Below are the code and all the weights of a small trained network. Each question names an input and a target symbol and asks about switching units off, where a switched-off unit gives its printed mean instead of its output.

import numpy as np


def w(rows, s, z=0):
    codes = np.array(rows[::2]) - 128.0
    scale = np.full(codes.shape[1], s)
    scale[-1] = z or s
    return codes * scale


def f(y):
    return y / 2 * (1 + np.tanh(0.7978845608 * (y + 0.044715 * y**3)))


def softmax(a):
    e = np.exp(a - a.max(-1, keepdims=True))
    return e / e.sum(-1, keepdims=True)


def log_softmax(a):
    a = a - a.max(-1, keepdims=True)
    return a - np.log(np.exp(a).sum(-1, keepdims=True))


def net(x, mask):
    ids = ['αβδεζηθλμξπτφψω'.index(c) for c in x.split()]
    T = len(ids)
    res = E[ids] + P[:T]
    q, k, v = (res @ M[0].T for M in (Q, K, V))
    z = softmax(np.where(np.tri(T) > 0, q @ k.T / 2**0.5, -1e9)) @ v
    res = res + np.where(mask[0], z, O[0][:, -1]) @ O[0][:, :-1]
    y = f(res @ A[0][:, :-1].T + A[0][:, -1])
    res = res + np.where(mask[1:13], y, B[0][:, -1]) @ B[0][:, :-1]
    return log_softmax(res[-1] @ U[:, :-1].T + U[:, -1])


Q, K, V, O, A, B = {}, {}, {}, {}, {}, {}
E = w([
[99,150,198,98,138],'α',
[130,112,137,172,31],'β',
[83,113,44,192,192],'δ',
[125,112,165,123,171],'ε',
[73,106,54,49,203],'ζ',
[178,170,56,149,81],'η',
[83,148,150,154,72],'θ',
[122,36,160,172,107],'λ',
[145,133,209,107,39],'μ',
[155,197,106,172,149],'ξ',
[130,24,98,168,109],'π',
[170,91,78,70,114],'τ',
[195,124,149,107,159],'φ',
[6,107,107,106,207],'ψ',
[13,113,101,79,124],'ω',
],0.017)
P = w([
[40,155,253,96,131],'0',
[69,137,215,98,94],'1',
[74,122,198,127,76],'2',
[85,107,176,123,62],'3',
[106,100,157,119,88],'4',
[109,110,154,122,78],'5',
[106,118,140,119,41],'6',
[112,92,144,126,80],'7',
[116,105,146,120,67],'8',
],0.0036)
Q[0] = w([
[249,235,1,199,168],'head 1',
[41,31,165,145,127],'head 1',
],0.0075)
K[0] = w([
[28,133,251,117,120],'head 1',
[155,152,117,134,153],'head 1',
],0.012)
V[0] = w([
[76,40,209,129,196],'head 1',
[178,73,96,1,46],'head 1',
],0.0071)
O[0] = w([
[108,121,156,119,241,116],'head 1',
[95,2,190,124,58,252],'head 1',
],0.0062,0.0032)
A[0] = w([
[24,156,103,120,123,170],'neuron 1',
[196,228,233,139,122,104],'neuron 2',
[90,121,165,103,83,109],'neuron 3',
[178,99,154,211,87,68],'neuron 4',
[160,122,178,158,121,54],'neuron 5',
[219,130,77,37,144,137],'neuron 6',
[226,135,112,203,109,166],'neuron 7',
[220,32,64,109,110,204],'neuron 8',
[246,125,227,122,79,139],'neuron 9',
[131,64,160,99,143,101],'neuron 10',
[53,112,153,65,137,2],'neuron 11',
[43,189,199,131,97,119],'neuron 12',
],0.011,0.0038)
B[0] = w([
[68,109,81,144,65,202],'neuron 1',
[61,207,92,161,102,166],'neuron 2',
[196,100,154,141,158,216],'neuron 3',
[123,83,81,43,87,182],'neuron 4',
[138,107,93,90,162,133],'neuron 5',
[206,43,87,164,179,177],'neuron 6',
[196,148,82,137,25,163],'neuron 7',
[140,150,185,194,93,255],'neuron 8',
[152,130,3,137,239,226],'neuron 9',
[104,102,160,137,162,191],'neuron 10',
[199,108,74,44,185,173],'neuron 11',
[180,146,197,67,62,222],'neuron 12',
],0.015,0.0063)
U = w([
[183,192,251,49,170,179],'α',
[185,110,76,112,32,158],'β',
[35,116,79,206,129,84],'δ',
[69,103,230,121,189,243],'ε',
[105,59,88,74,146,17],'ζ',
[142,175,87,154,44,213],'η',
[173,159,243,52,26,83],'θ',
[199,2,174,98,124,214],'λ',
[163,171,73,32,133,19],'μ',
[52,166,86,157,69,254],'ξ',
[77,117,253,178,36,99],'π',
[200,87,248,192,134,77],'τ',
[187,177,114,129,184,53],'φ',
[53,65,91,65,115,29],'ψ',
[155,96,107,40,51,3],'ω',
],0.0062,0.0053)

Each question gives the input, a string of symbols that net reads in full, and the target symbol t.
The units are the heads (2 rows each of Q, K, V and O) and the neurons (one row each of A and B). Each row of codes is followed by its name. A weight is (code - 128) times the scale printed after its matrix; where a second scale follows, it is the last column's (O, A, B and U).
mask holds one flag per unit, heads first, then neurons. A switched-off unit (its flag False) gives its mean, the last column of its rows in O or B, instead of its output. The means were averaged over made-up inputs and are rounded, as every weight is.
A unit's drop is (log p(t) with every unit on - log p(t) with that unit switched off) / (log p(t) with every unit on - log p(t) with every unit switched off).
The circuit of an input: a set's keep is (log p(t) with only the set's units on - log p(t) with every unit switched off) / (log p(t) with every unit on - log p(t) with every unit switched off). Starting from the 12 units with the biggest drops (on a tie, the unit counted first), units are removed one at a time, each time the one whose removal leaves the highest keep (on an exact tie, the one counted first), for as long as the keep stays at least 0.8.
units of the circuit, in order: the units of the circuit, biggest drop first
most important unit: the unit with the biggest drop
top k neurons: the k neurons with the biggest drops, biggest first
drop when u is switched off: that unit's drop, to one decimal
input φ ζ θ ψ, target ψ: top 3 neurons => neuron 1; neuron 11; neuron 8
input τ ψ π ζ ε π, target π: top 2 neurons => neuron 8; neuron 9
input τ λ τ β, target λ: top 2 neurons => neuron 3; neuron 2
input ξ α α μ, target η: units of the circuit, in order => head 1; neuron 2
input τ θ ω, target λ: units of the circuit, in order => head 1; neuron 3
input δ μ λ ψ, target ξ: units of the circuit, in order => neuron 1
input ω α ψ β τ θ θ, target θ: top 2 neurons => neuron 12; neuron 6
input φ ε μ, target μ: top 3 neurons => neuron 9; neuron 8; neuron 2
input θ ζ λ τ ω τ ε α θ, target λ: top 2 neurons => neuron 3; neuron 2
input ψ ψ α, target α: top 3 neurons => neuron 12; neuron 11; neuron 7
input δ η φ λ φ φ ξ, target ξ: top 3 neurons => neuron 2; neuron 3; neuron 12
input ψ ω θ θ μ, target μ: top 2 neurons => neuron 9; neuron 8
input ψ μ ψ ε, target ε: drop when neuron 12 is switched off => 0.1
input θ π ε λ ζ λ β α, target α: drop when head 1 is switched off => 0.1
input α ψ λ, target ε: most important unit => head 1
input α τ θ θ, target λ: drop when neuron 8 is switched off => 0.2
input ε η η λ ξ ε η λ, target β: drop when neuron 6 is switched off => 0.1
